Each row has a name. Each question is about the rows just above it.

<115>: [  7  15 -12   7   0   0   0  18   3 -53   1   7]
<44>: [ 9  2  4  5 -3  3  0 -3  0 10  0  1]
<63>: [-6  3 -8  4  0  0 -4 -3 -2  3 -2 -3]
<92>: [ 5  0  0  5  5 -2  2 -4 -1  9 -3 -1]
Which entry of <44> is missing from [10  0  4 -3  1  2  5  0 -3  9  0]? | [3]
Shuffled <92> with one entry gone: [-3  0 -1 -1  0  5  5  2  5  9 -2], missing | [-4]
Which entry of <92> is missing from [ 5  0  2  5 -1  5  0 -2 -1  9 -4]? | [-3]
Which entry of <44> is missing from [ 1  4 -3  0  2  5  0 -3  9  0  3]? | [10]
Which entry of <63> is missing from [-4 -2 -3  0 -3  0 -2  3  3  4 -8]? | [-6]
Shuffled <44> with one entry gone: [ 2  0  5 -3 10  1  4  0  9 -3  0], missing | [3]
<44> without one entry, shuffled: [ 0  5  3  4  0  0 -3  1 -3 10  2]. Gone: | [9]

<141>: [-16  21  13 -40  17  25   5 -46  15]
<57>: [-10  13  -6  -5   2 -15 -10  -4 -16]
<184>: [ -7  -4  -6 -20  -5  -9  41  20  23]
<98>: [ 6  0 30 26 27 25 15 -8 41]
<8>: [ -2   4  39  -5 -12  16   0  10  -7]
<183>: [ 12  21 -52   5  -8   4  -5 -22  -3]
<77>: [  2  33   1  15  -1 -13  -5   1 -16]
<207>: [ -5   8  -7 -35 -23  12  41  15  15]
<35>: [  1  29 -13   5  24  37 -31 -18   1]
<164>: [ 22   8  -8  10  -8   8 -21 -27 -20]
<51>: [ 12 -33   7  15   2 -25   0   6   6]
<183> without one entry, shuffled: [-52  -5  12  -3   5  -8  21 -22]. Gone: | [4]
Shuffled <141> with one entry gone: [ 25  21  13   5  15 -16 -40 -46], missing | [17]
Shuffled <183> with one entry gone: [ -5  -8  12 -52  -3  21   4 -22], missing | [5]
<57> without one entry, shuffled: [-15  -5  13  -4  -6   2 -10 -10]. Gone: | [-16]

<45>: [  4   3  26 -40 -23   6 -13   1  20  15]
<46>: [ -5 -22  19 -46 -22   0  -9   7  13  12]
<71>: [ -5 -22  19 -46 -47   0  -9   7  13  12]
<12>: [-12 -20  15 -46 -24  -5  -9 -11  10   9]
<120>: [-23 -11   1 -42 -17   4  -6  14   6   0]
<28>: [-12 -20 -21 -46 -24  -5  -9  11  10   1]
Shuffled <28> with one entry gone: [-24 -21  10 -46  -5 -12  11  -9   1], missing | [-20]
Which entry of <12> is missing from [-11 -46  -9  -5  15 -20   9 -24  10]? | [-12]
<71> without one entry, shuffled: [ -9  12   0 -22  19   7  13 -46  -5]. Gone: | [-47]
Which entry of <71> is missing from [ 12  -9  13  -5   0 -22   7 -47  19]? | [-46]
Which entry of <45> is missing from [ 20  15 -40   1  26   6 -13   3 -23]? | [4]

<26>: [ 25  39   1 -53 -16 -15 -52 -12]
<24>: [ 26  38  -1 -53 -17 -53 -52 -10]
<72>: [ 29  35  -5 -53  34 -13 -52  -5]
<114>: [ 30  34  -7 -53 -20 -12 -52  -3]
<155>: [ 34  29 -13 -53 -23  -9 -51   5]
<122>: [ 28  36 -52 -53 -19 -13 -52  -8]
Which entry of <122> is missing from [ 28 -52 -13 -52 -19  -8  36]? | [-53]
<72> without one entry, shuffled: [ -5 -53  -5  29  34 -13 -52]. Gone: | [35]
Which entry of <24> is missing from [ 26 -53  -1  38 -53 -10 -17]? | [-52]

